Below is a small trained network, with its code and all its weights. Each question gives an input and a class and asks what happens when units are switched off, that is, made to give their printed mean instead of their output.

import numpy as np


def w(rows, s, z=0):
    codes = np.array(rows[::2]) - 128.0
    scale = np.full(codes.shape[1], s)
    scale[-1] = z or s
    return codes * scale


def f(y):
    return np.maximum(y, 0)


def log_softmax(a):
    a = a - a.max(-1, keepdims=True)
    return a - np.log(np.exp(a).sum(-1, keepdims=True))


def net(x, mask):
    res = np.array(x, float).reshape(1, 3) / 4 @ E
    y = f(res @ A[0][:, :-1].T + A[0][:, -1])
    res = res + np.where(mask, y, B[0][:, -1]) @ B[0][:, :-1]
    return log_softmax(res[-1] @ U[:, :-1].T + U[:, -1])


A, B = {}, {}
E = w([
[128,225,86,153,193,218],'x0',
[250,151,196,89,82,134],'x1',
[13,130,215,135,70,255],'x2',
],0.0087)
A[0] = w([
[86,199,163,171,181,199,163],'n0',
[108,57,179,124,75,114,135],'n1',
[127,124,205,103,112,118,251],'n2',
[158,144,48,128,177,84,182],'n3',
[158,112,84,134,217,99,191],'n4',
[96,103,123,137,105,100,254],'n5',
[248,144,102,132,132,93,189],'n6',
[138,99,198,110,92,131,225],'n7',
],0.015,0.0052)
B[0] = w([
[119,217,60,71,102,224,251],'n0',
[77,159,48,151,114,192,191],'n1',
[156,182,83,180,109,153,193],'n2',
[61,81,94,125,239,122,231],'n3',
[78,72,130,132,179,131,220],'n4',
[85,128,85,181,189,111,182],'n5',
[177,96,225,181,209,12,246],'n6',
[149,189,114,151,33,146,195],'n7',
],0.011,0.015)
U = w([
[153,109,223,102,119,54,33],'0',
[102,165,60,112,101,193,217],'1',
[195,165,149,184,82,104,138],'2',
[116,79,156,165,246,82,130],'3',
[140,107,133,43,173,153,1],'4',
],0.012,0.0028)

Each question gives the input, the list of numbers given to net, and the class t.
The units are the neurons (one row each of A and B). Each row of codes is followed by its name. A weight is (code - 128) times the scale printed after its matrix; where a second scale follows, it is the last column's (A, B and U).
mask holds one flag per neuron, in row order. A switched-off neuron (its flag False) gives its mean, the last column of its row in B, instead of its output. The means were averaged over made-up inputs and are rounded, as every weight is.
A unit's drop is (log p(t) with every unit on - log p(t) with that unit switched off) / (log p(t) with every unit on - log p(t) with every unit switched off).
The circuit of an input: a set's keep is (log p(t) with only the set's units on - log p(t) with every unit switched off) / (log p(t) with every unit on - log p(t) with every unit switched off). Starting from all 8 units, units are removed one at a time, each time the one whose removal leaves the highest keep (on an exact tie, the one counted first), for as long as the keep stays at least 0.8.
units of the circuit, in order: the units of the circuit, biggest drop first
most important unit: the unit with the biggest drop
top k neurons: the k neurons with the biggest drops, biggest first
drop of u: that unit's drop, to one decimal
input [-8,1,-1], class 2: units of the circuit, in order	n3
input [-5,-1,3], class 1: top 2 neurons	n6, n1
input [-7,4,5], class 1: top 2 neurons	n1, n6
input [0,8,4], class 2: top 4 neurons	n0, n3, n4, n7
input [0,7,-1], class 2: top 3 neurons	n3, n2, n7
input [-7,2,3], class 1: top 2 neurons	n1, n6
input [-1,7,-2], class 0: top 2 neurons	n6, n0
input [4,6,0], class 2: top 2 neurons	n3, n4
input [5,-6,-2], class 1: top 3 neurons	n6, n0, n5
input [5,7,0], class 2: top 2 neurons	n3, n4
input [-6,8,1], class 2: drop of n5	0.0
input [0,6,-1], class 2: drop of n1	-0.1
input [-7,1,6], class 1: drop of n1	0.2
input [-7,6,1], class 2: most important unit	n0
